Below is a small trained network, with its code and all its weights. Each question gives an input and a target symbol and asks what happens when units are switched off, that is, made to give their printed mean instead of their output.

import numpy as np


def w(rows, s, z=0):
    codes = np.array(rows[::2]) - 128.0
    scale = np.full(codes.shape[1], s)
    scale[-1] = z or s
    return codes * scale


def f(y):
    return np.maximum(y, 0)


def softmax(a):
    e = np.exp(a - a.max(-1, keepdims=True))
    return e / e.sum(-1, keepdims=True)


def log_softmax(a):
    a = a - a.max(-1, keepdims=True)
    return a - np.log(np.exp(a).sum(-1, keepdims=True))


def net(x, mask):
    ids = ['αδεζπτφψω'.index(c) for c in x.split()]
    T = len(ids)
    res = E[ids] + P[:T]
    r = res
    for j in range(3):
        rows = slice(4 * j, 4 * j + 4)
        q, k, v = (r @ M[0][rows].T for M in (Q, K, V))
        z = softmax(np.where(np.tri(T) > 0, q @ k.T / 4**0.5, -1e9)) @ v
        o = O[0][rows]
        res = res + np.where(mask[j], z, o[:, -1]) @ o[:, :-1]
    y = f(res @ A[0][:, :-1].T + A[0][:, -1])
    res = res + np.where(mask[3:7], y, B[0][:, -1]) @ B[0][:, :-1]
    return log_softmax(res[-1] @ U[:, :-1].T + U[:, -1])


Q, K, V, O, A, B = {}, {}, {}, {}, {}, {}
E = w([
[231,196,34,162],'α',
[131,239,1,71],'δ',
[151,216,18,114],'ε',
[184,202,53,147],'ζ',
[139,185,104,114],'π',
[215,95,220,220],'τ',
[238,137,130,204],'φ',
[169,154,136,166],'ψ',
[102,210,78,96],'ω',
],0.0089)
P = w([
[58,50,91,134],'0',
[166,197,102,143],'1',
[66,123,101,82],'2',
[78,105,117,206],'3',
[143,115,103,123],'4',
[62,126,116,81],'5',
[65,119,224,121],'6',
[152,114,114,129],'7',
[77,123,128,96],'8',
[88,146,122,255],'9',
[145,118,110,118],'10',
[82,119,131,100],'11',
[75,158,225,121],'12',
[150,117,113,120],'13',
],0.021)
Q[0] = w([
[96,178,122,186],'head 1',
[142,85,133,90],'head 1',
[45,101,86,251],'head 1',
[150,165,132,118],'head 1',
[165,176,178,91],'head 2',
[119,121,134,158],'head 2',
[106,124,124,114],'head 2',
[126,234,168,164],'head 2',
[117,86,93,113],'head 3',
[193,233,151,108],'head 3',
[134,99,99,143],'head 3',
[65,162,151,184],'head 3',
],0.026)
K[0] = w([
[69,88,177,78],'head 1',
[174,125,96,152],'head 1',
[42,3,166,81],'head 1',
[115,186,133,139],'head 1',
[119,207,148,193],'head 2',
[125,92,121,146],'head 2',
[109,130,145,105],'head 2',
[66,131,65,213],'head 2',
[152,127,96,95],'head 3',
[141,235,180,143],'head 3',
[172,86,106,128],'head 3',
[48,124,135,208],'head 3',
],0.024)
V[0] = w([
[120,151,117,117],'head 1',
[154,46,107,98],'head 1',
[95,134,126,111],'head 1',
[106,96,103,82],'head 1',
[103,91,226,137],'head 2',
[251,60,176,158],'head 2',
[57,130,150,20],'head 2',
[207,115,87,113],'head 2',
[126,33,64,82],'head 3',
[152,140,148,75],'head 3',
[143,65,108,121],'head 3',
[156,175,175,94],'head 3',
],0.02)
O[0] = w([
[133,130,154,160,148],'head 1',
[79,180,79,112,69],'head 1',
[104,115,158,113,129],'head 1',
[71,152,146,125,105],'head 1',
[207,71,179,124,40],'head 2',
[229,178,152,250,10],'head 2',
[190,120,77,14,83],'head 2',
[143,203,92,183,112],'head 2',
[130,118,190,212,67],'head 3',
[109,158,102,177,60],'head 3',
[119,118,195,170,92],'head 3',
[106,163,79,140,82],'head 3',
],0.019,0.014)
A[0] = w([
[85,44,39,78,69],'neuron 1',
[200,186,81,9,253],'neuron 2',
[136,140,5,104,68],'neuron 3',
[164,72,29,25,123],'neuron 4',
],0.012,0.0051)
B[0] = w([
[174,123,26,120,250],'neuron 1',
[75,53,55,148,214],'neuron 2',
[140,107,185,140,201],'neuron 3',
[132,201,254,142,254],'neuron 4',
],0.025,0.077)
U = w([
[85,122,64,213,233],'α',
[254,70,98,157,97],'δ',
[103,176,52,153,83],'ε',
[88,102,43,138,113],'ζ',
[148,155,149,62,86],'π',
[85,73,157,44,51],'τ',
[19,114,90,89,255],'φ',
[170,25,109,45,93],'ψ',
[6,228,103,118,160],'ω',
],0.0047,0.0029)

Each question gives the input, a string of symbols that net reads in full, and the target symbol t.
The units are the heads (4 rows each of Q, K, V and O) and the neurons (one row each of A and B). Each row of codes is followed by its name. A weight is (code - 128) times the scale printed after its matrix; where a second scale follows, it is the last column's (O, A, B and U).
mask holds one flag per unit, heads first, then neurons. A switched-off unit (its flag False) gives its mean, the last column of its rows in O or B, instead of its output. The means were averaged over made-up inputs and are rounded, as every weight is.
A unit's drop is (log p(t) with every unit on - log p(t) with that unit switched off) / (log p(t) with every unit on - log p(t) with every unit switched off).
The circuit of an input: a set's keep is (log p(t) with only the set's units on - log p(t) with every unit switched off) / (log p(t) with every unit on - log p(t) with every unit switched off). Starting from all 7 units, units are removed one at a time, each time the one whose removal leaves the highest keep (on an exact tie, the one counted first), for as long as the keep stays at least 0.8.
units of the circuit, in order: the units of the circuit, biggest drop first
k most important neurons: the k neurons with the biggest drops, biggest first
which heads matter: for each layer, one digit per head in row order, 1 if its drop is at least 0.15 and else 0, layers parted by /
input ψ ψ τ ω φ τ δ φ α ζ ω φ ψ, target φ: which heads matter -> 011
input ω τ δ π τ δ δ τ α ζ ζ π ζ, target φ: which heads matter -> 011
input ψ τ ω π, target τ: which heads matter -> 011
input ζ φ π ω, target φ: 2 most important neurons -> [neuron 4; neuron 1]
input ω ε α τ φ π ε τ δ, target δ: 3 most important neurons -> [neuron 1; neuron 2; neuron 4]
input ζ α π φ φ ω τ, target α: units of the circuit, in order -> [head 2]
input ζ ε ζ ω τ, target α: units of the circuit, in order -> [neuron 4; neuron 1; head 2]
input ψ ω φ ζ ω τ ψ, target φ: units of the circuit, in order -> [neuron 4; neuron 1; head 2]
input δ ε τ φ, target ε: 2 most important neurons -> [neuron 1; neuron 3]
input ε α π τ φ α ζ τ ω α ζ τ ψ, target ω: units of the circuit, in order -> [neuron 1; head 2]
input φ ω ω τ α φ ζ ω ω ζ φ ω τ, target φ: units of the circuit, in order -> [neuron 4; neuron 1; head 3; head 2]
input α ζ τ ζ ω ψ δ δ φ φ ζ τ δ, target α: 3 most important neurons -> [neuron 4; neuron 1; neuron 3]
input α τ φ ε φ ε δ φ φ ζ ψ ε π, target φ: 3 most important neurons -> [neuron 4; neuron 1; neuron 3]
input ζ ζ φ φ φ τ τ π ζ α ω φ α, target ω: which heads matter -> 011
input π φ φ, target φ: units of the circuit, in order -> [neuron 4; neuron 1; head 3]
input ε δ ε τ δ ψ τ, target δ: units of the circuit, in order -> [head 2]
input α π ψ ζ, target ω: 2 most important neurons -> [neuron 1; neuron 2]
input ζ φ ω π ω π ω, target ψ: which heads matter -> 010
input ζ δ φ φ δ φ π, target α: which heads matter -> 010
input α ζ ζ ψ, target ω: units of the circuit, in order -> [head 1]
input ζ ω ζ φ ε α ω φ φ ψ π ζ ψ, target τ: units of the circuit, in order -> [neuron 1; neuron 2; neuron 4; head 2]
input ζ π ε δ, target φ: units of the circuit, in order -> [neuron 4; neuron 1; head 3; head 1]
input φ ζ α, target α: 2 most important neurons -> [neuron 2; neuron 1]
input ζ ω α α τ τ ζ, target ω: which heads matter -> 010
input ζ ψ φ ζ ε, target α: which heads matter -> 011
input φ π φ ζ δ ζ ω φ τ φ ψ α ζ, target α: which heads matter -> 010
